Below are the code and all the weights of a small trained network. Each question names an input and a target symbol and asks about switching units off, where a switched-off unit gives its printed mean instead of its output.

import numpy as np


def w(rows, s, z=0):
    codes = np.array(rows[::2]) - 128.0
    scale = np.full(codes.shape[1], s)
    scale[-1] = z or s
    return codes * scale


def norm(h):
    return h / np.sqrt((h * h).mean(-1, keepdims=True) + 1e-5)


def f(y):
    return np.maximum(y, 0)


def softmax(a):
    e = np.exp(a - a.max(-1, keepdims=True))
    return e / e.sum(-1, keepdims=True)


def log_softmax(a):
    a = a - a.max(-1, keepdims=True)
    return a - np.log(np.exp(a).sum(-1, keepdims=True))


def net(x, mask):
    ids = ['αβδεζηθλμξπτφ'.index(c) for c in x.split()]
    T = len(ids)
    res = E[ids] + P[:T]
    r = norm(res)
    for j in range(2):
        rows = slice(2 * j, 2 * j + 2)
        q, k, v = (r @ M[0][rows].T for M in (Q, K, V))
        z = softmax(np.where(np.tri(T) > 0, q @ k.T / 2**0.5, -1e9)) @ v
        o = O[0][rows]
        res = res + np.where(mask[j], z, o[:, -1]) @ o[:, :-1]
    y = f(norm(res) @ A[0][:, :-1].T + A[0][:, -1])
    res = res + np.where(mask[2:18], y, B[0][:, -1]) @ B[0][:, :-1]
    return log_softmax(norm(res)[-1] @ U[:, :-1].T + U[:, -1])


Q, K, V, O, A, B = {}, {}, {}, {}, {}, {}
E = w([
[176,150,191,181],'α',
[221,41,122,149],'β',
[151,135,148,196],'δ',
[99,120,22,186],'ε',
[137,120,173,91],'ζ',
[118,129,41,189],'η',
[106,128,73,83],'θ',
[113,139,78,55],'λ',
[129,126,118,152],'μ',
[106,74,92,183],'ξ',
[132,116,135,128],'π',
[150,149,94,253],'τ',
[226,70,222,147],'φ',
],0.02)
P = w([
[98,181,169,55],'0',
[251,81,67,113],'1',
[106,232,182,150],'2',
[145,138,234,169],'3',
[209,114,104,94],'4',
[104,45,241,129],'5',
[88,81,213,109],'6',
[186,109,76,96],'7',
],0.011)
Q[0] = w([
[141,119,118,119],'head 1',
[5,121,154,143],'head 1',
[149,119,149,171],'head 2',
[74,167,142,96],'head 2',
],0.017)
K[0] = w([
[127,145,138,244],'head 1',
[38,168,58,106],'head 1',
[56,2,159,210],'head 2',
[151,168,162,63],'head 2',
],0.0072)
V[0] = w([
[255,191,92,39],'head 1',
[149,127,55,38],'head 1',
[46,135,135,86],'head 2',
[105,68,54,29],'head 2',
],0.0069)
O[0] = w([
[193,48,124,2,176],'head 1',
[160,72,164,86,3],'head 1',
[150,69,231,248,9],'head 2',
[105,191,175,75,36],'head 2',
],0.0082,0.0016)
A[0] = w([
[167,58,175,161,235],'neuron 1',
[131,150,139,214,167],'neuron 2',
[168,172,173,102,192],'neuron 3',
[111,155,134,140,77],'neuron 4',
[101,60,141,188,251],'neuron 5',
[89,102,134,103,130],'neuron 6',
[163,185,156,86,94],'neuron 7',
[150,149,129,119,172],'neuron 8',
[162,168,195,96,172],'neuron 9',
[66,145,140,147,106],'neuron 10',
[99,187,137,144,121],'neuron 11',
[109,179,91,84,103],'neuron 12',
[5,147,178,77,123],'neuron 13',
[163,152,122,141,185],'neuron 14',
[162,70,145,73,138],'neuron 15',
[223,131,116,191,211],'neuron 16',
],0.012,0.0026)
B[0] = w([
[99,165,142,85,250],'neuron 1',
[78,35,88,129,208],'neuron 2',
[123,41,70,149,188],'neuron 3',
[149,57,167,126,137],'neuron 4',
[116,162,172,50,227],'neuron 5',
[121,13,98,107,147],'neuron 6',
[117,1,210,174,164],'neuron 7',
[151,79,67,62,154],'neuron 8',
[51,159,60,98,194],'neuron 9',
[102,178,155,240,151],'neuron 10',
[142,140,161,166,152],'neuron 11',
[126,66,112,195,150],'neuron 12',
[136,111,189,154,166],'neuron 13',
[166,152,51,25,171],'neuron 14',
[220,176,151,139,208],'neuron 15',
[65,67,137,74,255],'neuron 16',
],0.0055,0.0079)
U = w([
[95,62,49,99,227],'α',
[98,175,114,80,142],'β',
[107,134,121,151,43],'δ',
[137,144,150,183,87],'ε',
[91,124,153,114,34],'ζ',
[85,140,122,134,44],'η',
[98,84,157,99,54],'θ',
[188,101,12,61,215],'λ',
[28,180,144,72,21],'μ',
[117,145,255,249,254],'ξ',
[132,101,147,160,4],'π',
[108,113,138,166,30],'τ',
[160,59,161,182,56],'φ',
],0.0091,0.0041)

Each question gives the input, a string of symbols that net reads in full, and the target symbol t.
The units are the heads (2 rows each of Q, K, V and O) and the neurons (one row each of A and B). Each row of codes is followed by its name. A weight is (code - 128) times the scale printed after its matrix; where a second scale follows, it is the last column's (O, A, B and U).
mask holds one flag per unit, heads first, then neurons. A switched-off unit (its flag False) gives its mean, the last column of its rows in O or B, instead of its output. The means were averaged over made-up inputs and are rounded, as every weight is.
A unit's drop is (log p(t) with every unit on - log p(t) with that unit switched off) / (log p(t) with every unit on - log p(t) with every unit switched off).
The circuit of an input: a set's keep is (log p(t) with only the set's units on - log p(t) with every unit switched off) / (log p(t) with every unit on - log p(t) with every unit switched off). Starting from the 12 units with the biggest drops (on a tie, the unit counted first), units are removed one at a time, each time the one whose removal leaves the highest keep (on an exact tie, the one counted first), for as long as the keep stays at least 0.8.
circuit, biggest first: the units of the circuit, biggest drop first
most important unit: the unit with the biggest drop
k most important neurons: the k neurons with the biggest drops, biggest first
heads that matter: for each layer, one digit per head in row order, 1 if its drop is at least 0.15 and else 0, layers parted by /
drop of u: that unit's drop, to one decimal
input ξ ξ μ, target ξ: heads that matter : 10
input ξ β δ η, target ξ: most important unit : head 1
input ξ ε ζ, target ξ: heads that matter : 10
input θ θ α α α τ, target α: heads that matter : 01
input ξ α φ ζ φ λ ζ, target ξ: circuit, biggest first : [head 1; neuron 13; neuron 16]
input β α ξ φ π θ, target ξ: circuit, biggest first : [head 1; neuron 13; neuron 10]
input α τ α, target α: heads that matter : 01
input ξ β ξ ξ β ε, target ξ: heads that matter : 10
input ξ μ θ, target ξ: heads that matter : 00
input ξ ξ π, target ξ: heads that matter : 10
input α τ π, target α: heads that matter : 01
input λ ζ τ τ α, target λ: drop of head 1 : 0.1
input ξ π π ζ ζ π π, target ξ: drop of neuron 7 : 0.0
input ζ μ μ, target α: drop of neuron 13 : 0.0
input ξ β μ δ λ ξ α α, target α: most important neuron : [neuron 16]
